Look-ups in named tables: a row name and a column name give one cell, copied from the table.

rel
         nuruvap  bizel
mopapu    -0.202  0.699
ses       -0.496  0.606
marul     -0.679  0.468
let       -0.689  0.513
zumif     -0.577  0.730
nupiv     -0.696  0.234
peset     -0.719  0.502
komise    -0.653  0.316
sagozep   -0.720  0.452

What is the bizel of komise in rel?
0.316
What is the bizel of peset in rel?
0.502
What is the nuruvap of mopapu in rel?
-0.202
What is the nuruvap of let in rel?
-0.689
What is the bizel of mopapu in rel?
0.699
What is the nuruvap of marul in rel?
-0.679
What is the bizel of marul in rel?
0.468
What is the nuruvap of zumif in rel?
-0.577
What is the nuruvap of sagozep in rel?
-0.720
What is the bizel of sagozep in rel?
0.452
What is the bizel of zumif in rel?
0.730
What is the bizel of nupiv in rel?
0.234
What is the nuruvap of ses in rel?
-0.496
What is the bizel of ses in rel?
0.606
What is the bizel of let in rel?
0.513
What is the nuruvap of nupiv in rel?
-0.696
What is the nuruvap of peset in rel?
-0.719

Table nuzur
|  | nizuga | kov | baz | lokul | labusa |
|---|---|---|---|---|---|
| sov | 413 | 334 | 837 | 598 | 403 |
| tenaluz | 596 | 361 | 774 | 392 | 308 |
| bazose | 533 | 390 | 679 | 105 | 287 |
| kevur | 734 | 486 | 660 | 255 | 274 |
| mut | 397 | 481 | 798 | 326 | 32 |
| zir | 603 | 524 | 624 | 396 | 214 |
| posube | 663 | 337 | 598 | 291 | 202 |
| fumon | 371 | 477 | 862 | 361 | 136 |
| pidaf | 437 | 492 | 750 | 140 | 473 |

baz of kevur is 660
labusa of tenaluz is 308
labusa of posube is 202
nizuga of kevur is 734
kov of posube is 337
nizuga of bazose is 533
labusa of pidaf is 473
kov of zir is 524
kov of fumon is 477
lokul of pidaf is 140
baz of sov is 837
nizuga of posube is 663

kul =
         mumano  nogat   ker  sudisev  naka  kozagu   tuv
malufel    0.55   0.23  0.30     0.46  0.37    0.22  0.22
vupeto     0.38   0.39  0.34     0.30  0.47    0.71  0.47
sivines    0.27   0.36  0.36     0.35  0.17    0.47  0.41
nimopa     0.46   0.49  0.74     0.28  0.22    0.36  0.36
zerupe     0.49   0.40  0.54     0.57  0.44    0.56  0.19
kol        0.50   0.17  0.57     0.27  0.23    0.55  0.32
gil        0.53   0.52  0.29     0.11  0.13    0.33  0.43
gebodad    0.63   0.45  0.47     0.29  0.25    0.33  0.29
feb        0.28   0.28  0.77     0.65  0.25    0.21  0.56
tif        0.34   0.21  0.09     0.55  0.22    0.35  0.28

What is the mumano of tif in kul?
0.34
What is the mumano of sivines in kul?
0.27
What is the tuv of sivines in kul?
0.41
What is the ker of nimopa in kul?
0.74
What is the kozagu of nimopa in kul?
0.36
What is the sudisev of sivines in kul?
0.35
What is the kozagu of tif in kul?
0.35
What is the sudisev of feb in kul?
0.65
What is the mumano of malufel in kul?
0.55

kulo:
          tav  tisurog  bokifim   daf   dov  gobata  kanagi  dosap
luv      5.49     3.64     5.95  6.19  6.42    8.52    5.65   2.27
fedunab  5.16     3.81     5.08  6.29  6.85    8.55    7.81   2.79
laliri   5.47     4.35     6.60  5.29  5.61    6.78    4.64   2.66
laviv    5.31     4.99     4.79  5.73  6.40    7.57    5.53   3.82
zod      5.01     5.48     4.40  4.15  4.63    3.36    5.15   5.41
vuzi     5.23     4.33     4.21  6.10  5.89    6.30    7.79   5.35

tav of fedunab: 5.16
kanagi of zod: 5.15
daf of fedunab: 6.29
dov of vuzi: 5.89
dosap of zod: 5.41
tisurog of luv: 3.64
dov of laviv: 6.40
gobata of fedunab: 8.55
daf of laviv: 5.73
gobata of laliri: 6.78
kanagi of fedunab: 7.81
daf of luv: 6.19
gobata of laviv: 7.57
kanagi of laliri: 4.64
kanagi of vuzi: 7.79
Row with the largest dov: fedunab

